Below is a small trained network, with its code and all its weights. Each question gives an input and a target symbol and asks what happens when units are switched off, that is, made to give their printed mean instead of their output.

import numpy as np


def w(rows, s, z=0):
    codes = np.array(rows[::2]) - 128.0
    scale = np.full(codes.shape[1], s)
    scale[-1] = z or s
    return codes * scale


def norm(h):
    return h / np.sqrt((h * h).mean(-1, keepdims=True) + 1e-5)


def f(y):
    return np.maximum(y, 0)


def softmax(a):
    e = np.exp(a - a.max(-1, keepdims=True))
    return e / e.sum(-1, keepdims=True)


def log_softmax(a):
    a = a - a.max(-1, keepdims=True)
    return a - np.log(np.exp(a).sum(-1, keepdims=True))


def net(x, mask):
    ids = ['βδεηλμφ'.index(c) for c in x.split()]
    T = len(ids)
    res = E[ids] + P[:T]
    u = 0
    for l in range(2):
        r = norm(res)
        for j in range(3):
            rows = slice(2 * j, 2 * j + 2)
            q, k, v = (r @ M[l][rows].T for M in (Q, K, V))
            z = softmax(np.where(np.tri(T) > 0, q @ k.T / 2**0.5, -1e9)) @ v
            o = O[l][rows]
            res = res + np.where(mask[u + j], z, o[:, -1]) @ o[:, :-1]
        u += 3
        y = f(norm(res) @ A[l][:, :-1].T + A[l][:, -1])
        res = res + np.where(mask[u : u + 16], y, B[l][:, -1]) @ B[l][:, :-1]
        u += 16
    return log_softmax(norm(res)[-1] @ U[:, :-1].T + U[:, -1])


Q, K, V, O, A, B = {}, {}, {}, {}, {}, {}
E = w([
[126,84,52,96,214],'β',
[230,56,182,74,30],'δ',
[51,129,8,237,198],'ε',
[124,143,124,169,85],'η',
[156,75,254,57,228],'λ',
[212,147,220,94,122],'μ',
[127,148,128,55,35],'φ',
],0.0092)
P = w([
[169,95,80,124,44],'0',
[33,117,156,135,163],'1',
[128,109,140,247,126],'2',
[181,157,90,141,90],'3',
[81,169,146,122,161],'4',
[146,88,143,253,138],'5',
[212,159,99,152,106],'6',
[65,143,153,123,177],'7',
],0.0075)
Q[0] = w([
[82,188,135,107,107],'L0H1',
[139,104,114,210,132],'L0H1',
[178,106,148,190,189],'L0H2',
[145,174,118,123,131],'L0H2',
[96,210,76,1,110],'L0H3',
[153,168,146,137,97],'L0H3',
],0.0084)
K[0] = w([
[74,78,37,216,197],'L0H1',
[163,208,177,118,60],'L0H1',
[190,93,54,203,206],'L0H2',
[81,152,75,121,84],'L0H2',
[70,1,116,250,115],'L0H3',
[156,144,125,238,142],'L0H3',
],0.0066)
V[0] = w([
[194,58,99,136,154],'L0H1',
[185,163,96,112,200],'L0H1',
[110,2,130,167,126],'L0H2',
[21,188,122,34,154],'L0H2',
[121,209,111,127,61],'L0H3',
[117,184,188,88,220],'L0H3',
],0.005)
O[0] = w([
[114,140,156,129,217,181],'L0H1',
[71,190,52,152,135,67],'L0H1',
[142,194,136,96,118,216],'L0H2',
[177,111,145,116,178,6],'L0H2',
[93,253,121,88,51,136],'L0H3',
[73,152,150,127,156,14],'L0H3',
],0.0044,0.0024)
A[0] = w([
[85,39,84,195,89,147],'L0N1',
[68,164,213,131,183,99],'L0N2',
[115,171,191,191,95,253],'L0N3',
[146,115,25,136,135,117],'L0N4',
[105,179,95,3,128,134],'L0N5',
[167,106,160,103,96,58],'L0N6',
[189,100,185,186,103,118],'L0N7',
[174,119,194,135,129,189],'L0N8',
[201,76,107,23,169,100],'L0N9',
[79,126,48,97,82,83],'L0N10',
[122,96,197,54,123,114],'L0N11',
[164,107,75,154,140,28],'L0N12',
[174,123,145,129,88,75],'L0N13',
[61,178,209,100,95,185],'L0N14',
[53,158,141,215,116,53],'L0N15',
[88,148,62,81,94,106],'L0N16',
],0.0079,0.0039)
B[0] = w([
[141,189,163,121,137,226],'L0N1',
[114,167,40,165,57,174],'L0N2',
[130,109,93,91,91,253],'L0N3',
[151,159,138,167,101,201],'L0N4',
[192,3,119,119,203,162],'L0N5',
[77,130,187,145,150,170],'L0N6',
[75,107,76,172,194,208],'L0N7',
[79,180,92,161,141,216],'L0N8',
[160,53,228,117,91,189],'L0N9',
[144,187,103,153,184,161],'L0N10',
[155,186,190,160,132,191],'L0N11',
[169,136,189,217,81,148],'L0N12',
[76,171,137,134,151,173],'L0N13',
[209,157,127,133,52,195],'L0N14',
[142,66,170,11,111,196],'L0N15',
[138,166,83,142,213,157],'L0N16',
],0.0072,0.0056)
Q[1] = w([
[95,2,85,100,137],'L1H1',
[81,117,187,37,152],'L1H1',
[179,139,28,74,73],'L1H2',
[139,76,242,178,162],'L1H2',
[122,86,143,182,109],'L1H3',
[101,85,206,58,134],'L1H3',
],0.0081)
K[1] = w([
[92,16,69,173,140],'L1H1',
[57,74,211,144,137],'L1H1',
[1,143,42,178,133],'L1H2',
[193,122,247,141,79],'L1H2',
[181,95,63,101,109],'L1H3',
[70,75,155,182,92],'L1H3',
],0.0099)
V[1] = w([
[128,109,7,105,95],'L1H1',
[55,29,98,214,118],'L1H1',
[207,155,184,100,137],'L1H2',
[70,3,148,49,109],'L1H2',
[97,133,177,63,195],'L1H3',
[36,115,151,184,37],'L1H3',
],0.0043)
O[1] = w([
[113,34,162,225,47,109],'L1H1',
[157,2,159,96,150,78],'L1H1',
[134,154,170,58,198,155],'L1H2',
[138,122,129,116,77,5],'L1H2',
[130,141,153,177,73,24],'L1H3',
[71,74,125,143,219,166],'L1H3',
],0.0038,0.0029)
A[1] = w([
[154,74,156,183,128,82],'L1N1',
[83,68,113,99,253,51],'L1N2',
[86,163,90,115,193,46],'L1N3',
[186,48,213,62,128,86],'L1N4',
[131,98,149,218,138,112],'L1N5',
[131,165,202,30,88,160],'L1N6',
[214,185,162,147,51,97],'L1N7',
[36,158,151,175,138,36],'L1N8',
[202,173,100,166,109,207],'L1N9',
[140,89,184,122,222,90],'L1N10',
[33,99,80,125,91,151],'L1N11',
[167,29,142,91,43,3],'L1N12',
[155,29,161,210,119,76],'L1N13',
[124,96,127,182,179,69],'L1N14',
[112,194,105,136,96,48],'L1N15',
[250,97,182,155,157,66],'L1N16',
],0.0071,0.0044)
B[1] = w([
[122,105,127,85,127,153],'L1N1',
[57,116,109,162,74,160],'L1N2',
[221,171,107,201,148,151],'L1N3',
[108,102,121,254,104,188],'L1N4',
[157,100,83,112,112,180],'L1N5',
[178,86,106,109,216,198],'L1N6',
[65,128,96,149,99,215],'L1N7',
[142,185,103,87,87,158],'L1N8',
[100,81,172,77,115,254],'L1N9',
[65,138,93,135,64,169],'L1N10',
[215,170,161,192,112,174],'L1N11',
[21,207,38,109,171,153],'L1N12',
[163,99,127,84,172,168],'L1N13',
[110,122,136,102,168,157],'L1N14',
[97,111,208,152,106,157],'L1N15',
[126,163,76,140,75,187],'L1N16',
],0.008,0.0059)
U = w([
[16,73,89,129,144,113],'β',
[132,73,213,186,127,106],'δ',
[158,201,50,181,139,75],'ε',
[131,133,75,35,77,170],'η',
[155,105,129,65,181,254],'λ',
[79,156,167,140,20,93],'μ',
[255,82,123,134,85,138],'φ',
],0.009,0.0054)

Each question gives the input, a string of symbols that net reads in full, and the target symbol t.
The units are the heads (2 rows each of Q, K, V and O) and the neurons (one row each of A and B). Each row of codes is followed by its name. A weight is (code - 128) times the scale printed after its matrix; where a second scale follows, it is the last column's (O, A, B and U).
mask holds one flag per unit, layer by layer, with each layer's heads first. A switched-off unit (its flag False) gives its mean, the last column of its rows in O or B, instead of its output. The means were averaged over made-up inputs and are rounded, as every weight is.
A unit's drop is (log p(t) with every unit on - log p(t) with that unit switched off) / (log p(t) with every unit on - log p(t) with every unit switched off).
The circuit of an input: a set's keep is (log p(t) with only the set's units on - log p(t) with every unit switched off) / (log p(t) with every unit on - log p(t) with every unit switched off). Starting from the 12 units with the biggest drops (on a tie, the unit counted first), units are removed one at a time, each time the one whose removal leaves the highest keep (on an exact tie, the one counted first), for as long as the keep stays at least 0.8.
circuit, biggest first: the units of the circuit, biggest drop first
most important unit: the unit with the biggest drop
top k neurons: the k neurons with the biggest drops, biggest first
top k neurons in layer l: the k neurons of layer l with the biggest drops, biggest first
which heads matter: for each layer, one digit per head in row order, 1 if its drop is at least 0.15 and else 0, layers parted by /
input ε δ δ, target λ: which heads matter -> 101 / 000
input δ δ δ η φ, target φ: circuit, biggest first -> [L0N5, L0N14]
input η φ β, target μ: most important unit -> L0H3
input φ δ η μ, target λ: circuit, biggest first -> [L0N2, L1N6, L0N4, L0N13]
input μ ε μ β ε ε ε ε, target ε: circuit, biggest first -> [L1N3, L1N11, L1N8]
input δ η η ε ε μ, target ε: top 2 neurons in layer 0 -> [L0N7, L0N8]
input β δ λ λ, target δ: top 2 neurons in layer 1 -> [L1N4, L1N6]
input δ λ δ ε μ η, target ε: top 3 neurons in layer 1 -> [L1N11, L1N12, L1N9]
input δ φ ε, target μ: which heads matter -> 000 / 001
input ε ε β β η δ λ μ, target μ: circuit, biggest first -> [L0N2, L1N7]
input ε η β δ φ λ μ μ, target μ: top 2 neurons in layer 0 -> [L0N2, L0N14]
input μ ε μ ε λ η, target β: top 3 neurons -> [L0N4, L0N15, L0N2]
input λ φ β, target μ: top 3 neurons -> [L0N7, L0N12, L1N6]
input ε λ ε η η μ, target ε: top neuron in layer 0 -> [L0N8]
input β μ μ η μ η, target ε: which heads matter -> 001 / 100
input β δ β, target η: top 2 neurons -> [L1N16, L1N10]
input φ δ ε, target μ: top 2 neurons in layer 0 -> [L0N1, L0N5]
input λ δ η, target β: top 3 neurons -> [L0N15, L0N7, L0N2]
input β ε ε δ, target β: top 2 neurons -> [L1N12, L0N1]
input φ β β φ ε δ, target μ: which heads matter -> 001 / 001
input μ ε β η ε ε, target φ: top 3 neurons -> [L0N15, L1N5, L0N11]
input ε ε μ μ δ λ, target ε: which heads matter -> 001 / 000
input μ φ η ε η η λ, target δ: top 3 neurons -> [L0N9, L0N11, L0N1]
input μ φ μ ε β δ β ε, target ε: most important unit -> L1N3
input β η δ η δ, target δ: top 2 neurons in layer 0 -> [L0N9, L0N11]
